Below is a small trained network, with its code and all its weights. Each question gives an input and a class and asks what happens when units are switched off, that is, made to give their printed mean instead of their output.

import numpy as np


def w(rows, s, z=0):
    codes = np.array(rows[::2]) - 128.0
    scale = np.full(codes.shape[1], s)
    scale[-1] = z or s
    return codes * scale


def norm(h):
    return h / np.sqrt((h * h).mean(-1, keepdims=True) + 1e-5)


def f(y):
    return y / 2 * (1 + np.tanh(0.7978845608 * (y + 0.044715 * y**3)))


def log_softmax(a):
    a = a - a.max(-1, keepdims=True)
    return a - np.log(np.exp(a).sum(-1, keepdims=True))


def net(x, mask):
    res = np.array(x, float).reshape(1, 6) / 4 @ E
    u = 0
    for l in range(2):
        y = f(norm(res) @ A[l][:, :-1].T + A[l][:, -1])
        res = res + np.where(mask[u : u + 5], y, B[l][:, -1]) @ B[l][:, :-1]
        u += 5
    return log_softmax(norm(res)[-1] @ U[:, :-1].T + U[:, -1])


A, B = {}, {}
E = w([
[253,123,154],'x0',
[127,127,128],'x1',
[98,47,183],'x2',
[127,85,75],'x3',
[128,127,129],'x4',
[126,131,129],'x5',
],0.0055)
A[0] = w([
[111,221,254,84],'L0N1',
[107,195,249,70],'L0N2',
[146,9,5,3],'L0N3',
[223,72,192,81],'L0N4',
[66,18,216,45],'L0N5',
],0.0074,0.0038)
B[0] = w([
[139,68,40,194],'L0N1',
[115,75,26,169],'L0N2',
[136,65,4,178],'L0N3',
[141,140,175,219],'L0N4',
[115,86,191,255],'L0N5',
],0.017,0.0024)
A[1] = w([
[5,161,119,47],'L1N1',
[158,50,77,101],'L1N2',
[105,141,229,111],'L1N3',
[131,184,71,71],'L1N4',
[109,230,115,5],'L1N5',
],0.013,0.0019)
B[1] = w([
[255,167,135,231],'L1N1',
[99,192,79,253],'L1N2',
[86,176,83,227],'L1N3',
[72,54,161,191],'L1N4',
[50,110,137,187],'L1N5',
],0.019,0.004)
U = w([
[243,196,190,84],'0',
[96,143,118,255],'1',
[121,97,1,35],'2',
[99,152,135,208],'3',
[35,73,221,11],'4',
],0.0099,0.0043)

Each question gives the input, the list of numbers given to net, and the class t.
The units are the neurons (one row each of A and B). Each row of codes is followed by its name. A weight is (code - 128) times the scale printed after its matrix; where a second scale follows, it is the last column's (A, B and U).
mask holds one flag per neuron, layer by layer. A switched-off neuron (its flag False) gives its mean, the last column of its row in B, instead of its output. The means were averaged over made-up inputs and are rounded, as every weight is.
A unit's drop is (log p(t) with every unit on - log p(t) with that unit switched off) / (log p(t) with every unit on - log p(t) with every unit switched off).
The circuit of an input: a set's keep is (log p(t) with only the set's units on - log p(t) with every unit switched off) / (log p(t) with every unit on - log p(t) with every unit switched off). Starting from all 10 units, units are removed one at a time, each time the one whose removal leaves the highest keep (on an exact tie, the one counted first), for as long as the keep stays at least 0.8.
circuit, biggest first: the units of the circuit, biggest drop first
most important unit: the unit with the biggest drop
top k neurons: the k neurons with the biggest drops, biggest first
k most important neurons of layer l: the k neurons of layer l with the biggest drops, biggest first
drop when u is switched off: that unit's drop, to one decimal
input [6,6,-8,0,0,5], class 4: most important unit	L1N1
input [-7,-6,-8,-3,-4,0], class 4: 3 most important neurons of layer 1	(L1N5 L1N4 L1N2)
input [5,-5,0,-6,-1,5], class 2: 2 most important neurons of layer 0	(L0N1 L0N2)
input [-4,7,-7,-5,-6,4], class 4: 2 most important neurons of layer 0	(L0N3 L0N5)
input [-8,-4,4,8,6,2], class 0: circuit, biggest first	(L1N1 L0N1)
input [5,1,-7,6,-3,-5], class 4: top 4 neurons	(L1N4 L0N1 L0N5 L1N1)
input [5,6,-6,-8,3,1], class 2: circuit, biggest first	(L0N1 L1N1)
input [0,3,5,0,2,0], class 4: top 3 neurons	(L0N5 L1N2 L1N1)
input [-7,-5,6,-5,6,7], class 0: 2 most important neurons of layer 1	(L1N1 L1N2)
input [-8,-2,-6,7,-1,-5], class 0: top 3 neurons	(L1N1 L0N1 L0N2)
input [-3,-6,-8,3,-3,2], class 4: drop when L1N4 is switched off	0.2
input [-7,1,-4,-1,4,5], class 0: drop when L1N1 is switched off	1.2
input [-8,-8,-3,4,-3,-6], class 0: drop when L1N1 is switched off	1.1
input [4,3,-7,-4,-4,-4], class 4: drop when L1N5 is switched off	0.0
input [-6,-7,0,1,-6,2], class 0: circuit, biggest first	(L1N1)
